Below is a small trained network, with its code and all its weights. Each question gives an input and a class and asks what happens when units are switched off, that is, made to give their printed mean instead of their output.

import numpy as np


def w(rows, s, z=0):
    codes = np.array(rows[::2]) - 128.0
    scale = np.full(codes.shape[1], s)
    scale[-1] = z or s
    return codes * scale


def f(y):
    return y / 2 * (1 + np.tanh(0.7978845608 * (y + 0.044715 * y**3)))


def log_softmax(a):
    a = a - a.max(-1, keepdims=True)
    return a - np.log(np.exp(a).sum(-1, keepdims=True))


def net(x, mask):
    res = np.array(x, float).reshape(1, 8) / 4 @ E
    y = f(res @ A[0][:, :-1].T + A[0][:, -1])
    res = res + np.where(mask, y, B[0][:, -1]) @ B[0][:, :-1]
    return log_softmax(res[-1] @ U[:, :-1].T + U[:, -1])


A, B = {}, {}
E = w([
[170,108,57,158,233,169,2,10,201,210],'x0',
[128,130,129,129,126,129,128,128,128,132],'x1',
[246,165,13,224,153,223,245,121,143,87],'x2',
[133,124,129,127,130,128,128,127,128,127],'x3',
[136,7,193,225,179,128,166,124,11,250],'x4',
[129,125,129,128,130,129,127,129,126,127],'x5',
[127,127,129,130,125,129,128,131,128,128],'x6',
[125,129,126,129,129,127,128,128,126,129],'x7',
],0.004)
A[0] = w([
[153,125,121,128,151,122,99,108,134,133,6],'neuron 1',
[83,116,187,68,123,107,70,123,125,152,216],'neuron 2',
[163,119,98,138,167,132,52,89,155,156,44],'neuron 3',
[133,144,134,131,120,119,154,120,125,129,119],'neuron 4',
[164,110,86,162,164,140,21,87,175,167,70],'neuron 5',
[89,118,172,78,121,110,78,122,121,147,211],'neuron 6',
[107,129,199,97,95,101,254,182,62,26,2],'neuron 7',
[152,46,171,186,145,119,160,141,46,227,28],'neuron 8',
[161,106,84,156,162,147,23,87,176,170,72],'neuron 9',
[155,125,70,179,137,189,187,129,134,102,182],'neuron 10',
[161,112,95,144,167,139,42,85,162,158,62],'neuron 11',
[103,118,167,135,75,124,192,176,108,75,15],'neuron 12',
[110,127,155,138,86,129,167,165,116,99,4],'neuron 13',
[161,122,108,126,163,127,77,96,143,146,19],'neuron 14',
[122,130,142,130,111,130,145,145,125,119,33],'neuron 15',
[99,119,148,105,126,116,98,122,122,131,206],'neuron 16',
[125,188,74,46,106,120,85,138,206,34,26],'neuron 17',
[90,119,178,77,121,104,76,123,124,150,207],'neuron 18',
[128,47,158,191,153,116,163,131,44,209,29],'neuron 19',
[29,93,205,67,134,129,15,134,109,132,222],'neuron 20',
[193,126,56,189,141,169,222,115,145,96,196],'neuron 21',
[147,125,94,169,136,164,160,135,135,109,182],'neuron 22',
[111,126,140,125,127,130,109,126,127,127,182],'neuron 23',
[132,189,79,57,102,116,80,139,203,33,29],'neuron 24',
[91,113,174,83,123,100,74,129,128,145,230],'neuron 25',
[233,158,38,179,153,168,242,116,132,116,180],'neuron 26',
],0.007,0.00056)
B[0] = w([
[118,132,129,114,123,128,152,136,123,131,131],'neuron 1',
[139,120,122,167,112,80,81,154,120,111,189],'neuron 2',
[114,126,125,76,115,139,183,161,114,136,174],'neuron 3',
[123,125,129,116,127,124,124,134,126,133,130],'neuron 4',
[110,123,128,51,109,139,210,173,107,135,202],'neuron 5',
[135,130,122,160,115,88,96,148,121,115,174],'neuron 6',
[106,111,104,7,117,150,231,187,110,165,245],'neuron 7',
[144,162,133,162,175,216,119,23,184,111,253],'neuron 8',
[111,120,125,49,109,139,209,175,109,136,203],'neuron 9',
[123,121,136,154,113,73,74,146,117,118,181],'neuron 10',
[116,125,127,68,114,137,192,167,115,136,185],'neuron 11',
[120,117,114,61,129,133,177,150,122,145,184],'neuron 12',
[125,122,118,91,125,141,156,149,123,142,153],'neuron 13',
[120,125,130,93,118,135,165,149,121,130,151],'neuron 14',
[121,132,119,115,131,133,137,134,122,143,130],'neuron 15',
[140,130,124,140,117,110,108,140,127,129,148],'neuron 16',
[148,131,149,186,185,216,126,27,152,141,210],'neuron 17',
[142,120,122,160,112,83,91,145,122,119,178],'neuron 18',
[147,159,136,157,168,210,119,32,182,116,245],'neuron 19',
[138,128,111,194,99,43,58,175,109,104,231],'neuron 20',
[120,119,133,170,103,50,47,164,113,118,210],'neuron 21',
[126,124,137,142,119,97,99,136,121,124,154],'neuron 22',
[132,129,127,130,128,113,123,128,124,129,134],'neuron 23',
[145,128,153,182,181,208,127,27,153,146,207],'neuron 24',
[132,134,117,165,115,88,94,149,118,116,178],'neuron 25',
[121,123,133,181,94,28,33,169,110,109,233],'neuron 26',
],0.013,0.0052)
U = w([
[137,117,119,183,93,25,38,169,100,95,254],'0',
[161,160,156,159,195,232,129,10,195,131,11],'1',
[96,105,103,2,106,138,225,189,92,161,104],'2',
],0.0081,0.00044)

Each question gives the input, the list of numbers given to net, and the class t.
The units are the neurons (one row each of A and B). Each row of codes is followed by its name. A weight is (code - 128) times the scale printed after its matrix; where a second scale follows, it is the last column's (A, B and U).
mask holds one flag per neuron, in row order. A switched-off neuron (its flag False) gives its mean, the last column of its row in B, instead of its output. The means were averaged over made-up inputs and are rounded, as every weight is.
A unit's drop is (log p(t) with every unit on - log p(t) with that unit switched off) / (log p(t) with every unit on - log p(t) with every unit switched off).
The circuit of an input: a set's keep is (log p(t) with only the set's units on - log p(t) with every unit switched off) / (log p(t) with every unit on - log p(t) with every unit switched off). Starting from the 12 units with the biggest drops (on a tie, the unit counted first), units are removed one at a time, each time the one whose removal leaves the highest keep (on an exact tie, the one counted first), for as long as the keep stays at least 0.8.
units of the circuit, in order: the units of the circuit, biggest drop first
unit that matters most: the unit with the biggest drop
top k neurons: the k neurons with the biggest drops, biggest first
drop when u is switched off: that unit's drop, to one decimal
input [-1,2,-4,-7,-6,-1,-4,-2], class 1: top 2 neurons	neuron 17; neuron 24
input [4,-6,7,3,-6,-5,-5,2], class 0: units of the circuit, in order	neuron 26
input [-3,-7,8,2,-6,5,8,-4], class 0: top 2 neurons	neuron 26; neuron 21
input [-5,-6,8,-8,8,0,5,7], class 0: top 3 neurons	neuron 26; neuron 21; neuron 10
input [4,1,-1,-5,-2,6,2,-6], class 2: top 2 neurons	neuron 8; neuron 19
input [-3,-1,-3,5,4,-1,-7,6], class 1: top 2 neurons	neuron 26; neuron 21
input [0,0,-6,6,-8,-3,4,-7], class 1: top 2 neurons	neuron 17; neuron 24
input [7,6,7,8,3,4,1,5], class 0: top 3 neurons	neuron 26; neuron 21; neuron 7
input [-1,5,-5,-4,8,8,-3,-3], class 1: top 2 neurons	neuron 8; neuron 19
input [-7,8,5,7,8,-6,4,-5], class 1: top 2 neurons	neuron 8; neuron 19
input [4,0,0,-6,3,8,1,-7], class 2: top 2 neurons	neuron 17; neuron 24
input [-6,5,4,-8,7,-5,1,-3], class 1: drop when neuron 19 is switched off	0.9
input [-2,5,4,-3,3,-1,8,2], class 0: drop when neuron 26 is switched off	0.2
input [-3,-1,1,-6,-1,-7,6,8], class 2: drop when neuron 8 is switched off	0.6
input [-7,2,0,-7,-8,-5,-2,-6], class 1: unit that matters most	neuron 17
